Here is a tiny trained network, its code and every weight. The questions are about switching its units off for an input and a class, where a switched-off unit gives its printed mean instead of its output.

import numpy as np


def w(rows, s, z=0):
    codes = np.array(rows[::2]) - 128.0
    scale = np.full(codes.shape[1], s)
    scale[-1] = z or s
    return codes * scale


def norm(h):
    return h / np.sqrt((h * h).mean(-1, keepdims=True) + 1e-5)


def f(y):
    return y / 2 * (1 + np.tanh(0.7978845608 * (y + 0.044715 * y**3)))


def log_softmax(a):
    a = a - a.max(-1, keepdims=True)
    return a - np.log(np.exp(a).sum(-1, keepdims=True))


def net(x, mask):
    res = np.array(x, float).reshape(1, 3) / 4 @ E
    u = 0
    for l in range(2):
        y = f(norm(res) @ A[l][:, :-1].T + A[l][:, -1])
        res = res + np.where(mask[u : u + 16], y, B[l][:, -1]) @ B[l][:, :-1]
        u += 16
    return log_softmax(norm(res)[-1] @ U[:, :-1].T + U[:, -1])


A, B = {}, {}
E = w([
[128,33,154,58,14],'x0',
[130,28,42,210,191],'x1',
[209,175,243,253,54],'x2',
],0.0057)
A[0] = w([
[154,155,145,152,147,27],'L0N0',
[130,85,119,182,129,50],'L0N1',
[121,176,133,126,146,133],'L0N2',
[115,109,155,145,80,77],'L0N3',
[130,60,114,106,90,67],'L0N4',
[86,130,145,144,115,51],'L0N5',
[125,95,85,115,186,169],'L0N6',
[72,148,138,168,107,81],'L0N7',
[132,116,104,76,119,134],'L0N8',
[113,142,74,179,202,4],'L0N9',
[133,169,114,197,166,37],'L0N10',
[116,100,117,162,174,150],'L0N11',
[123,197,164,14,65,254],'L0N12',
[118,178,105,66,168,94],'L0N13',
[136,181,152,163,154,48],'L0N14',
[138,248,149,145,102,90],'L0N15',
],0.015,0.003)
B[0] = w([
[88,118,132,138,145,144],'L0N0',
[180,151,108,137,102,158],'L0N1',
[136,73,142,112,127,152],'L0N2',
[168,128,126,127,90,152],'L0N3',
[96,12,131,128,131,169],'L0N4',
[138,132,138,125,139,121],'L0N5',
[85,205,101,162,124,187],'L0N6',
[119,119,133,137,126,131],'L0N7',
[72,139,153,138,134,158],'L0N8',
[213,172,168,130,118,190],'L0N9',
[87,132,116,147,206,178],'L0N10',
[135,163,71,122,142,168],'L0N11',
[144,215,138,3,114,248],'L0N12',
[162,127,157,119,32,175],'L0N13',
[82,67,156,140,166,166],'L0N14',
[64,73,208,124,152,205],'L0N15',
],0.024,0.011)
A[1] = w([
[212,92,92,98,69,24],'L1N0',
[174,164,135,167,189,184],'L1N1',
[171,125,59,140,175,198],'L1N2',
[156,86,154,133,137,134],'L1N3',
[67,176,157,133,128,22],'L1N4',
[106,85,180,118,79,144],'L1N5',
[112,134,203,31,114,163],'L1N6',
[206,152,72,119,47,34],'L1N7',
[169,148,206,149,90,8],'L1N8',
[114,79,233,97,38,254],'L1N9',
[118,98,72,24,147,168],'L1N10',
[51,112,228,11,119,211],'L1N11',
[210,180,130,180,141,97],'L1N12',
[193,96,113,104,107,64],'L1N13',
[163,178,83,5,153,232],'L1N14',
[68,105,113,173,67,48],'L1N15',
],0.014,0.0021)
B[1] = w([
[130,25,108,76,166,145],'L1N0',
[170,123,158,147,37,159],'L1N1',
[107,176,150,29,99,149],'L1N2',
[189,143,103,128,207,136],'L1N3',
[121,75,106,69,160,147],'L1N4',
[172,178,108,120,141,162],'L1N5',
[128,203,52,179,108,217],'L1N6',
[204,13,133,112,172,162],'L1N7',
[76,201,108,112,155,143],'L1N8',
[178,181,135,72,78,213],'L1N9',
[86,198,201,130,173,164],'L1N10',
[246,211,76,183,56,254],'L1N11',
[117,213,125,71,96,164],'L1N12',
[132,82,98,105,130,134],'L1N13',
[166,175,252,217,199,203],'L1N14',
[50,176,108,73,193,136],'L1N15',
],0.017,0.016)
U = w([
[130,83,209,197,207,128],'0',
[106,94,114,143,108,2],'1',
[198,31,97,64,123,130],'2',
[2,119,72,117,145,156],'3',
[200,235,146,108,96,201],'4',
[88,79,134,141,62,2],'5',
],0.017,0.0069)

Each question gives the input, the list of numbers given to net, and the class t.
The units are the neurons (one row each of A and B). Each row of codes is followed by its name. A weight is (code - 128) times the scale printed after its matrix; where a second scale follows, it is the last column's (A, B and U).
mask holds one flag per neuron, layer by layer. A switched-off neuron (its flag False) gives its mean, the last column of its row in B, instead of its output. The means were averaged over made-up inputs and are rounded, as every weight is.
A unit's drop is (log p(t) with every unit on - log p(t) with that unit switched off) / (log p(t) with every unit on - log p(t) with every unit switched off).
k most important neurons: the k neurons with the biggest drops, biggest first
top k neurons in layer l: the k neurons of layer l with the biggest drops, biggest first
drop when u is switched off: that unit's drop, to one decimal
input [8,4,-4], class 3: 2 most important neurons => L0N12; L0N9
input [-8,-1,1], class 0: 2 most important neurons => L0N12; L0N10
input [-4,5,8], class 0: 2 most important neurons => L0N12; L1N11
input [-7,-1,3], class 0: top neuron in layer 0 => L0N12
input [4,3,7], class 2: 2 most important neurons => L0N12; L0N15
input [0,4,8], class 0: 3 most important neurons => L0N12; L0N9; L1N11
input [-8,-5,8], class 0: 4 most important neurons => L0N12; L0N14; L0N10; L0N13
input [4,2,-3], class 3: 3 most important neurons => L0N12; L0N9; L0N6
input [-7,1,0], class 0: top 2 neurons in layer 1 => L1N11; L1N9
input [2,7,-6], class 3: 3 most important neurons => L0N12; L1N11; L0N4
input [-4,5,7], class 0: 4 most important neurons => L0N12; L0N14; L1N11; L0N10
input [3,1,2], class 2: 2 most important neurons => L0N15; L0N12
input [1,5,-8], class 3: 2 most important neurons => L0N12; L1N11
input [-3,2,5], class 0: 2 most important neurons => L0N12; L0N10
input [7,8,-1], class 3: drop when L0N12 is switched off => 0.5
input [4,2,0], class 2: drop when L0N15 is switched off => 0.2
input [3,4,-1], class 3: drop when L0N12 is switched off => 0.5
